The symbols move the items like this.
x183 λ x952
x183 σ x696
x183 η x864
x183 ψ x22
x183 β x951
x183 α x214
x142 λ x643
x142 σ x857
x142 η x310
x142 ψ x33
x142 β x685
x142 α x602
x214 λ x516
x214 σ x844
x214 η x297
x214 ψ x28
x214 β x295
x214 α x511
x73 λ x613
x73 σ x502
x73 η x953
x73 ψ x656
x73 β x310
x73 α x40
x451 λ x210
x451 σ x30
x451 η x259
x451 ψ x585
x451 β x146
x451 α x41
x585 λ x16
x585 σ x812
x585 η x331
x585 ψ x30
x585 β x297
x585 α x694
x745 λ x445
x745 σ x207
x745 η x602
x745 ψ x780
x745 β x153
x745 α x428
x30 λ x455
x30 σ x41
x30 η x685
x30 ψ x812
x30 β x210
x30 α x153
x857 λ x780
x857 σ x602
x857 η x613
x857 ψ x825
x857 β x643
x857 α x666
x685 λ x694
x685 σ x643
x685 η x33
x685 ψ x972
x685 β x812
x685 α x780
x356 λ x260
x356 σ x746
x356 η x483
x356 ψ x702
x356 β x681
x356 α x156
x595 λ x792
x595 σ x290
x595 η x844
x595 ψ x516
x595 β x461
x595 α x22
x862 λ x22
x862 σ x864
x862 η x455
x862 ψ x511
x862 β x290
x862 α x6
x156 λ x773
x156 σ x416
x156 η x595
x156 ψ x461
x156 β x953
x156 α x951
x702 λ x284
x702 σ x11
x702 η x952
x702 ψ x746
x702 β x771
x702 α x461
x972 λ x153
x972 σ x745
x972 η x857
x972 ψ x643
x972 β x41
x972 α x207
x913 λ x595
x913 σ x28
x913 η x146
x913 ψ x214
x913 β x900
x913 α x862
x666 λ x142
x666 σ x439
x666 η x842
x666 ψ x158
x666 β x176
x666 α x889
x439 λ x857
x439 σ x889
x439 η x73
x439 ψ x310
x439 β x142
x439 α x193
x864 λ x913
x864 σ x6
x864 η x904
x864 ψ x349
x864 β x22
x864 α x297
x681 λ x813
x681 σ x260
x681 η x702
x681 ψ x771
x681 β x398
x681 α x953
x844 λ x183
x844 σ x511
x844 η x16
x844 ψ x862
x844 β x516
x844 α x349
x483 λ x11
x483 σ x900
x483 η x696
x483 ψ x952
x483 β x702
x483 α x595
x416 λ x356
x416 σ x951
x416 η x290
x416 ψ x792
x416 β x773
x416 α x952
x643 λ x392
x643 σ x780
x643 η x825
x643 ψ x745
x643 β x694
x643 α x176
x28 λ x290
x28 σ x862
x28 η x210
x28 ψ x844
x28 β x595
x28 α x864
x285 λ x771
x285 σ x702
x285 η x951
x285 ψ x356
x285 β x40
x285 α x11
x297 λ x862
x297 σ x16
x297 η x30
x297 ψ x210
x297 β x28
x297 α x753
x904 λ x146
x904 σ x451
x904 η x392
x904 ψ x919
x904 β x349
x904 α x30
x613 λ x497
x613 σ x94
x613 η x632
x613 ψ x193
x613 β x825
x613 α x842
x900 λ x461
x900 σ x595
x900 η x214
x900 ψ x295
x900 β x11
x900 α x290
x153 λ x451
x153 σ x445
x153 η x780
x153 ψ x392
x153 β x904
x153 α x331
x746 λ x953
x746 σ x156
x746 η x900
x746 ψ x11
x746 β x260
x746 α x416
x260 λ x656
x260 σ x953
x260 η x11
x260 ψ x284
x260 β x813
x260 α x773
x696 λ x295
x696 σ x214
x696 η x6
x696 ψ x913
x696 β x952
x696 α x844
x516 λ x951
x516 σ x183
x516 η x862
x516 ψ x290
x516 β x416
x516 α x696
x33 λ x745
x33 σ x825
x33 η x889
x33 ψ x857
x33 β x972
x33 α x497
x951 λ x746
x951 σ x952
x951 η x22
x951 ψ x483
x951 β x356
x951 α x295
x22 λ x900
x22 σ x913
x22 η x349
x22 ψ x696
x22 β x483
x22 α x28
x842 λ x310
x842 σ x73
x842 η x260
x842 ψ x813
x842 β x158
x842 α x502
x455 λ x349
x455 σ x904
x455 η x694
x455 ψ x753
x455 β x511
x455 α x451
x398 λ x439
x398 σ x813
x398 η x771
x398 ψ x842
x398 β x666
x398 α x656
x349 λ x214
x349 σ x146
x349 η x919
x349 ψ x6
x349 β x696
x349 α x210
x6 λ x28
x6 σ x297
x6 η x451
x6 ψ x146
x6 β x913
x6 α x16
x310 λ x825
x310 σ x613
x310 η x656
x310 ψ x889
x310 β x33
x310 α x94
x290 λ x483
x290 σ x22
x290 η x511
x290 ψ x183
x290 β x792
x290 α x913
x952 λ x156
x952 σ x295
x952 η x913
x952 ψ x900
x952 β x746
x952 α x516
x207 λ x331
x207 σ x428
x207 η x666
x207 ψ x176
x207 β x445
x207 α x33
x16 λ x864
x16 σ x753
x16 η x41
x16 ψ x455
x16 β x862
x16 α x919
x461 λ x285
x461 σ x792
x461 η x516
x461 ψ x416
x461 β x817
x461 α x483
x511 λ x696
x511 σ x349
x511 η x753
x511 ψ x864
x511 β x183
x511 α x146
x497 λ x428
x497 σ x158
x497 η x398
x497 ψ x666
x497 β x207
x497 α x310
x602 λ x176
x602 σ x666
x602 η x94
x602 ψ x497
x602 β x780
x602 α x439
x753 λ x6
x753 σ x919
x753 η x153
x753 ψ x904
x753 β x864
x753 α x585
x656 λ x193
x656 σ x632
x656 η x817
x656 ψ x502
x656 β x889
x656 α x681
x41 λ x904
x41 σ x153
x41 η x643
x41 ψ x694
x41 β x455
x41 α x445
x146 λ x844
x146 σ x210
x146 η x585
x146 ψ x297
x146 β x214
x146 α x455
x817 λ x40
x817 σ x285
x817 η x416
x817 ψ x773
x817 β x502
x817 α x702
x11 λ x817
x11 σ x461
x11 η x295
x11 ψ x156
x11 β x284
x11 α x792
x773 λ x681
x773 σ x356
x773 η x792
x773 ψ x285
x773 β x632
x773 α x746
x259 λ x812
x259 σ x685
x259 η x428
x259 ψ x331
x259 β x585
x259 α x643
x953 λ x632
x953 σ x773
x953 η x461
x953 ψ x817
x953 β x656
x953 α x356
x331 λ x41
x331 σ x972
x331 η x142
x331 ψ x685
x331 β x30
x331 α x745
x502 λ x94
x502 σ x40
x502 η x773
x502 ψ x632
x502 β x613
x502 α x771
x825 λ x207
x825 σ x497
x825 η x193
x825 ψ x602
x825 β x745
x825 α x158
x94 λ x158
x94 σ x842
x94 η x681
x94 ψ x398
x94 β x497
x94 α x73
x771 λ x73
x771 σ x284
x771 η x746
x771 ψ x260
x771 β x842
x771 α x817
x919 λ x297
x919 σ x585
x919 η x445
x919 ψ x451
x919 β x6
x919 α x812
x792 λ x702
x792 σ x483
x792 η x183
x792 ψ x951
x792 β x285
x792 α x900
x40 λ x842
x40 σ x771
x40 η x356
x40 ψ x681
x40 β x94
x40 α x284
x889 λ x602
x889 σ x193
x889 η x502
x889 ψ x613
x889 β x857
x889 α x398
x295 λ x416
x295 σ x516
x295 η x28
x295 ψ x595
x295 β x156
x295 α x183
x392 λ x585
x392 σ x259
x392 η x207
x392 ψ x445
x392 β x919
x392 α x685
x158 λ x33
x158 σ x310
x158 η x813
x158 ψ x439
x158 β x428
x158 α x613
x445 λ x30
x445 σ x331
x445 η x176
x445 ψ x259
x445 β x451
x445 α x972
x812 λ x753
x812 σ x694
x812 η x972
x812 ψ x41
x812 β x16
x812 α x392
x813 λ x889
x813 σ x656
x813 η x284
x813 ψ x73
x813 β x439
x813 α x632
x193 λ x666
x193 σ x398
x193 η x40
x193 ψ x94
x193 β x602
x193 α x813
x780 λ x259
x780 σ x176
x780 η x497
x780 ψ x207
x780 β x392
x780 α x142
x694 λ x919
x694 σ x392
x694 η x745
x694 ψ x153
x694 β x753
x694 α x259
x210 λ x511
x210 σ x455
x210 η x812
x210 ψ x16
x210 β x844
x210 α x904
x176 λ x685
x176 σ x142
x176 η x158
x176 ψ x428
x176 β x259
x176 α x857
x284 λ x502
x284 σ x817
x284 η x156
x284 ψ x953
x284 β x73
x284 α x285
x428 λ x972
x428 σ x33
x428 η x439
x428 ψ x142
x428 β x331
x428 α x825
x632 λ x398
x632 σ x681
x632 η x285
x632 ψ x40
x632 β x193
x632 α x260

The rows follow the links: the fewer symbols apart two items are, the more alike their rows tend to be.

Each row is also shifted at random along 4 hidden directions that mean nothing.

Each row, then its item:
[  9  -1   0   6  -4 -11   2  -5  13   6   3   9  -1   5  -2   0  -4   1   2  -6  -1   4  -5   4   0   8  11  14 -21   8  -2 -12   2  -2  -5   5  -4  13   6]
item: x602
[  4   1  11  22   3  18   2   9 -15  21  -5  -8   2  -5  19 -15  18  11 -13  12  -7 -20  -4   6  -1   1   2  -5   3   3  17  -5 -16  -1   4 -10 -11  -2   7]
item: x952
[ 47   4   5  19  -7   1  -1  10 -12  -2   5   1   6  -5  -1   8   3  14  14   8 -11   1  15  -8  -9   5  17  -1 -17   3   9  -8 -11   2   6 -17   3   1   4]
item: x842
[ 20   9  -6 -17 -15  -3  -5 -40   7  23   2  -2  20  -9  -2 -15  -5   0 -21   4  -5  -2  -2  15 -13 -15 -18  14  21  -4  -9  16   6  12   4  14 -10  -8  30]
item: x214
[-27   3  -1   6  -5  -6   3 -14  -1  17   5   4  11   7   5  -7   5  -2   2  19  -9   0  -1  -2  -8  12   9  13 -14  21   7 -12  14  11 -16   5  -3 -10  22]
item: x745
[ 31  -8  -1  -2  12   1   7  11  -7  -3  -9  -2  -5  12   2   0   7  -6   0  -1  -1   4  -8  -1   8  11 -10 -12   9   1   1   2  13   0 -11   8   3  -6 -10]
item: x919
[-23   0  -2  12  -9 -13   7   8  11 -10  -2  13   6   5  -1   9 -20   5   3  -5  -3   3  -4  -1 -14   4  12  11 -23  -1 -10 -11   4   2  -2   2  -1  12 -10]
item: x825
[ 28  -2   4  -3  -1   7   1  -3   1  -1  -3  -9 -19  -9   4  -9   8  -2 -13   3  15 -17  -7   2  21 -16  -7  -2  15  -5   4   9 -10  -9   6  -5 -13  -2  -4]
item: x516
[ -5  -1   0   1 -10   1   2 -18  -4   9  -5  -7  -1  -4  -3 -10   7   5 -14   7  -3  -6  -2   5   7 -10 -13   2  17  -2   1  14   0   3   5   1 -13  -6  13]
item: x913
[ -6   0  -4  -9 -11  -3   0 -27   2  11  -5  -4   8  -3  -8  -9   0   2 -16  -1  -6   1  -2   9   1 -10 -18   6  20  -4  -7  19   7   5   3  10  -9  -3  17]
item: x844
[  5   8   7  15   2  18  -2  14  -7  11  -3   0  24  -8  22  -6  -6  10 -16   7 -10 -17  -1  10 -28   0   6  -2   0  -4   1  -8 -17   9  10  -7   1   0  -5]
item: x416
[ -1  -5   0   7  10   1   7  11 -15   4  -3  -2  -5  12   8  -1  14  -4  11  11   1   2  -5  -7   6  11  -6 -14   1   7  15  -6  15   2 -18   4   1 -15   3]
item: x41
[ 13   6  -1  -6  -6   4  -2  -4   4  -4  -1  -1   0 -12   8  -4 -11   0 -13   0  15 -15  -9   6  -4 -23  -8  -1  15 -16  -5   9  -7  -1   9   1  -9  -2  -5]
item: x595
[ 39  -6  -3   1  -3 -12   7  18  20 -36  -4   9 -22   3  -8  14 -21  -6   4 -12  16   0  -6  -9  13  -2  16   8 -18  -2 -16  -6  -3 -12   4  -6   0  17 -37]
item: x497
[ 11   0  -3  -1  -1  -6   6   1   1  -9   2   4  -1   5   3   1  -7  -9   2  22   2  -4  -4 -11  -2   4  11   9  -9  15  -2  -9  13   7 -12  -2   2 -15  -4]
item: x972
[-10   8  -3 -25   1   0 -15  -8   9 -13  14   0  -4 -12 -14   8  -6  -8  11 -14  10  10  15  -3   3 -10   2   2   4  -7  -9   8 -10  -6  13  -6  14   5  -2]
item: x771
[-21   8   0 -22  10   8 -13  -8  15  10   8   0  -3 -11   8  -9  -1 -11  -9 -20  19  -5  -7  14   2 -12 -10   1  12 -12  -3   1 -12  -8   9   9   3  10   1]
item: x461
[-42  -9  -3   7   4  -2   9   7 -10   3 -15   1   9  14  -3   3   1   5  -1  -8 -14  11  -5   5  -5   9 -19 -13  10  -7  -2   8  14   4  -7  13   0   0  -1]
item: x16
[ 15  -3   6  23  -4  -5   3   0   1  18   1   4   2   7   2  -5  11  11   4   0 -13   1   1   3   0  17  14  10 -26  13  11 -17  -3  -1  -5  -1  -7  13  15]
item: x666
[-29  -2  10  26  -2  12   7  15 -17   8  -9  -8  -5  -4  15  -8  13  14  -8  10  -2 -18  -4   1   3  -4  -2 -12   4  -5  16   0 -12  -3   4 -11 -14  -3  -1]
item: x295
[ 23  14  -7 -27  -6  -3 -17 -14  12 -12  17   5  11 -15 -11  10 -20  -6   9 -10   8  11  16   0 -15 -17   3   7   3 -11 -15   7  -7   3  14  -2  15   1   4]
item: x40
[  2  -2  -2  12 -15   2  10   9  -7 -23 -14  -2   4  -7   0   6 -17  11 -14  12  -2 -13  -1  -4  -8 -18  -3  -3  12 -13 -11  15  -3   6  12 -11 -10  -8 -20]
item: x696
[ -5   2  -9 -30   7 -12  -3 -15  13  -5  12   1 -21   4  -4  -1   0 -25  10   0  29   6 -10  -6  19  -7  -8   1   6   4   0   1  19  -6 -17  15   2 -10   4]
item: x259
[ 10  -9  -2  -4  16  -1   6  13  -7  -5  -5  -4 -18  13   2   2  13 -12  10   0  10   5 -10  -7  19   7 -11 -16   7   2   9   0  14  -7 -16   8   2  -8  -9]
item: x30
[ 14   7  -3  -7  -7 -10  -7  -3   7  -9  13   6  -5  -6 -10  12  -8   2  20 -16  13  11   9  -1  -2 -10   3  -1 -10 -14  -1   0  -4  -7   6   0   1  10   4]
item: x398
[  2   2  -2 -13  -1 -14  -7 -12  16   3  12   5 -23   1 -12   4   5  -4  18 -26  21  12  -1   3  20  -5  -3   3 -12  -8   5  -4  -2 -18  -1   9  -5  20  12]
item: x889
[ -9   3  10  19   5  20  -4  20 -12   6  -3  -2  25  -6  14  -2   0  12 -10  10 -26  -9  11   2 -25  13  16  -1  -6   8   1 -10 -20  10  13 -19  12  -1  -8]
item: x356
[ 44   2   1  -6  -2   2  -6  11   0 -28   7  -2  -7 -10 -11  14  -8  -1  12   0   4   4  18 -14   3  -7  15  -1  -4  -2  -7   4 -14  -4  14 -21  12   0 -18]
item: x632
[-74 -12   0   3  -2  -3   6 -13  -7  13 -12  -9 -12   9 -14  -6  20   5  -3 -10  -8  10  -3   5  23   6 -24  -7  16  -2   5  16   9  -5  -4  11 -10   4  15]
item: x864
[ 12  10   0  -5  -5   6 -11  -3  -3  -4  11   0  17 -11  -5   7  -6   5   8   2 -10   6  20  -3 -18  -3  11   4  -4   1  -4   1 -11   8  13 -13  13  -3   5]
item: x681
[  1   5   1 -10   4   8  -5   1   8   1   2  -1  -4 -11  12  -6  -6  -4 -11  -9  19 -13 -10   9  -1 -17  -7  -3  11 -15  -3   3 -12  -7   9   3  -6   4  -8]
item: x483

The symbols that take the first to the second take the third to the fourth, perhaps in another order. What is the fourth?
Answers are names.
[ -9   2  -1   3  -6  -9   2 -14   8  14   4   7  10   6   3  -6  -2  -2  -3  12  -9   0  -4   1  -9  11  12  19 -17  19  -1 -13  10   9 -12   5  -2  -2  16]
: [  9   4  -3 -13   9  -3  -3 -17  -5  27   9  -2   3   9   8 -12  17 -11   6   8   5   5  -7   3   1   7 -13  -3   4  10  15  -6  20   5 -22  19  -1 -15  31]
:: [ -1  -6  -2  -8  12  -4   4   3  -4  -3   2  -4 -25  10   0  -2  16 -15  12   9  17   1  -8 -12  25   6  -3  -9   2  10  13  -4  15  -8 -19   4  -1 -12   0]
: x16

[ 33   4   2  11  -7  -6  -4  -7   4  17   7   7   9   1   2  -1   2   9   8  -6  -6   4   3   6 -10   7  10  10 -22   4   7 -14  -3   1  -2   4  -3  13  20]
: [ -7   6   0   9  -8  -4  -6   2  -8  -1   9   3   6  -5  -5  11   0  12  20  -4  -3   9  15  -3 -11  -2   7  -4 -13  -7   7  -3  -7   0   5  -6   2   4  11]
:: [ 21  -3  10   3   9  14  -9   7  -9   1   6 -12 -10  -5  -7  -2  23   3   4   6 -11   0  19  -9  17  13  16   0  -4  19  11  -3 -19  -6  10 -25  11   0  -1]
: x702

[-25 -19  -1   9  -2  -2  15  16  -6 -28 -22  -7 -19   7 -15   9  -1   4  -7  -3  -4   2  -3  -8  24   0  -9 -11  16  -6 -10  18   4  -6   5  -7  -5   2 -30]
: [-17  -8   0   3  -9  -1   6 -11  -4   0 -11  -8  -6  -1  -8  -5   6   5 -11   3  -4  -2  -2   1  13  -7 -13  -1  17  -3  -2  16   2  -1   5   0 -11  -2   2]
:: [ 15   1   8   0  13  19  -7  12   1   4   0  -5   4  -7  10  -7   5  -2 -12  -1  -5 -11   2   5  -1   5   9   0   3   6   1  -6 -20  -2  11 -12   9   4 -12]
: x773

[ 19   7  -4 -11  -7  -8  -9  -4   6 -15  13   4  -6  -8 -11  13 -10   0  19 -13  13  11  11  -4   0 -13   4  -1  -7 -13  -4   3  -6  -6   8  -4   5   7   0]
: [ -7   2  -2  14 -10 -11   4   2   9   1   0  13  12   4   1   7 -15   9   4  -5  -6   4  -1   4 -17   6  12  11 -24   0  -5 -12   3   3  -2   5  -3  14   2]
:: [-16   6   4 -13   7  10 -16 -11   1  14  12  -5   6  -8  -4  -5  12  -3   2  -6  -6   5  14   5   0   4   4   4   2   7   3  -1 -14   0   9  -6  13   3  13]
: x842

[  5   6  -2  -9  -5  -5  -9   2   1 -19  11   2  -7  -9 -13  14  -7   1  20 -10  10  10  14  -8   1 -11   6  -4  -5 -11  -2   4  -9  -6  11  -9   7   5  -5]
: [-38   3  -2  -7   7  10  -3  27   8 -32  -3   3   2  -9   2  14 -25  -3  -4 -15   9  -3   2  -2 -12 -11   6  -7   3 -19 -18   3 -16  -5  18 -11  13   8 -41]
:: [ 40  -7  -4  -3  11   0   9  19  -4 -18 -10   2  -2   9   2   8  -8  -9   1   1   4   3  -8  -6  -1   4  -7 -13   8  -5  -6   2  13   2  -9   5   7  -9 -24]
: x643

[-14   2   2  -4   1   3 -10   0  -4  -6  11  -5  -8  -7 -11   7  10   2  16  -5   2   9  18  -8   9   0   7  -5  -4   1   6   3 -12  -7   9 -14   8   2   3]
: [ -4   8  -3   3 -11  -8  -4   3  -1 -12   9   7   6  -6  -7  15 -13   9  21 -10   4  11  12  -4 -15  -9   6  -4 -13 -16  -2   0  -5  -1   8  -3   3   7   2]
:: [ 29   3   1  -4  -8   4  -1 -17   1   8  -2  -6  -1 -10   3 -11   1   1 -17   7   6 -14  -5   6   3 -16  -9   5  16  -4  -1  11  -5   2   6   0 -13  -5  10]
: x952

[ -3   2   0  18 -10  -7   3  21  -5 -22   0   7  -2  -2  -5  21 -13  13  22  -7   2   7  10  -9 -10  -4  11  -8 -19 -14   1  -4  -7  -4   7 -11   0  10 -14]
: [-18   3   0  22 -11  -9   4  17  -4 -13   0  10   3   1  -1  17 -12  16  20  -9  -2   8   7  -4 -15   0  10  -6 -22 -14   2  -7  -3  -2   4  -5  -2  13  -6]
:: [-29  12  -2 -14   4   9  -9   3  12  -2   4   7  18 -11  11   1 -22  -3 -10 -14   9  -5  -3  13 -25 -14  -4   0   7 -19 -13   0 -12   2  13   6   7   7 -10]
: x746

[  8  -1  -3  -2   7  -2   6   5  -7  -3   2   0  -7   8   5   0   4 -10   9  16   8   0  -5 -10   5   5   1  -6  -1   8   9  -6  16   3 -17   4   1 -17   0]
: [-15  -5   2  -5   4 -12  -1 -17  15  17   6   0 -22   8  -7 -11  18  -9   3  -3   6   3  -8   0  29  14   7  17 -14  22   8 -10   6 -10 -13   6  -6  10  16]
:: [-20  10   2  -3   5  13  -9   5   4   8   3   4  23 -10  14  -4 -10   2 -11  -6  -4  -7   1  13 -26  -5   2   2   3  -9  -6  -4 -14   6  11   0   8   4  -3]
: x290

[  0   3  -4  -9  -4 -13   0 -18  18   5   7   9   1   3  -3  -4  -9  -9  -3   2   3   2  -5   1  -1   3   8  21 -13  13  -9  -9  10   4  -8   9  -1   3   9]
: [ 42  -5   0   7   5   0  11  18  -9 -19  -4  -2  -9   8   7   4   0  -9   5  26   4  -8  -4 -19   4   7  12  -5  -5  14   5  -8  11   5 -13  -9   3 -20 -18]
:: [ 14   3  -4  -2   6  -1   4   1  -8   8   0   3  14   9  10   0  -2  -5   5   9  -2   4  -6   0 -16   6  -9  -8   3   1   5  -4  18  10 -15  14   3 -15   8]
: x297

[ 13  -3   2  -1  10   0   2  -6 -10  17   6  -6 -12  10   6 -10  25 -10   7  19   3  -2  -4  -9  17  14   1  -2  -3  23  20  -9  14   1 -21   3  -2 -17  18]
: [-47   5  -7   0  -8 -11   5  -5   2  -2   4  10  15   5   4   5 -16  -3   6  15  -1   2  -3  -6 -19   2   6   8 -12   6  -4  -8  17  13 -13   7   0 -11   6]
:: [ -5  -5  -1  15  -6   3   8  -3 -13  14 -16   0  31   8   1  -3  -2  13 -14   7 -32   5   1   7 -22  12 -11  -1   9   2  -5   7  10  18  -2   8  -1  -6  10]
: x753

[-36  -5   2  13   5  -2   8   5 -16  10   1  -3  -7  12   7  -4  19  -2  12  22  -3   0  -3 -11   8  14   4  -7  -9  17  20 -11  15   4 -20  -1  -3 -17  13]
: [-26   7  -7   3  -9  -9   6  -1  -1  -6   3  10  20   4   7   6 -20  -3   3  22  -4   0  -1  -6 -26   1   9   8 -12   5  -5  -9  17  16 -11   5   2 -16   2]
:: [ 22   3  -9 -18  -7 -17   0  -7  30 -19   5  14  -4   0  -7   8 -29 -13  -2 -12  17   4  -9   1  -3  -7   8  20 -13  -3 -23  -5   7  -3  -1   9   2  12 -16]
: x497

[ -6  -4   8   1  16  17  -6  18  -1  -3  -1  -8 -10  -5   5  -4  11  -3  -6  -5  -1  -8   4  -1  13   7   9  -4   1   6   3  -4 -22  -8  12 -16   9   7 -18]
: [  5   7   6   5   4  14  -3  10  -1   6  -1  -1  10  -8  18  -6  -4   3 -14   0   1 -16  -5   8 -14  -6   2  -3   4  -7   1  -4 -16   1  10  -4  -1   2  -8]
:: [  4 -17   5  26   4   8  14  13 -21   9 -21  -9   5  14  -1  -5  18  12  -9  10 -30   2   0   0   6  22  -6  -9   7  12   7   4   7   5  -5  -4  -3  -4  -2]
: x919

[ 12  -3  -4  -2   4  -5   8  12  -4 -18   0   1 -11   7   3   5  -4 -11   8  19  10  -3  -5 -15   6   2   7  -3  -4   9   2  -5  14   2 -13  -3   2 -16 -15]
: [-27   2  -5 -10   0 -11   2 -10   5   1   7   4  -6   6   0  -1  -1 -13   7  11  10   3  -5  -6   5   1   2   7  -6  10   2  -6  16   3 -16   8  -1 -10   8]
:: [-23   4  -6 -11   1  -9   1 -11   2   4   8   4  -1   6   2  -2   0 -12   8  12  10   3  -5  -5  -1   0  -1   3  -3   7   4  -5  19   5 -17  11   0 -14  12]
: x643

[ 35   5   7  19  -6  -3  -4 -18   1  43   7   5  17   5   7 -14  17  12   1   3 -21   3   3  12 -12  19  10  17 -25  19  15 -19  -2   6  -8   6  -7  10  41]
: [-24  12  -4 -21   0   2 -15  -8   8  -7  13   4  16 -13  -6   7 -15  -3   5 -12   1  10  15   2 -17  -9   2   4   3  -8 -12   6 -10   4  14  -2  16   2   1]
:: [  3   5   1   2  -7  -2  -7  -1  -5  -3  11   2   2  -6  -8   9   1   7  20  -4  -1   9  16  -4  -5  -4   8  -3 -11  -5   6   0  -8  -2   6  -8   4   3  10]
: x461

[ -5  10 -10 -17  -9 -14  -1 -19  15  -1   8  12  16   1   1   2 -23 -12  -2  10   6   2  -6   0 -19  -5   5  19  -8   6 -14  -6  17  13 -11  13   3  -9   9]
: [-14   8  -2  -3  -7  -9  -8  -5   0   0  12   4  -2  -5  -9  10  -1   7  22 -14   8  13  11  -1  -4  -8   1  -3 -11 -12   5  -1  -3  -6   3   1   1   9  16]
:: [ 36  -9   2  12  -7   6   8  -7  -9   6 -15  -8  11   3  -4  -8   7   8 -21  14 -25  -5   1   2   1   6  -4   4  13  11  -4  11   2  11   3  -5  -5  -8   4]
: x445

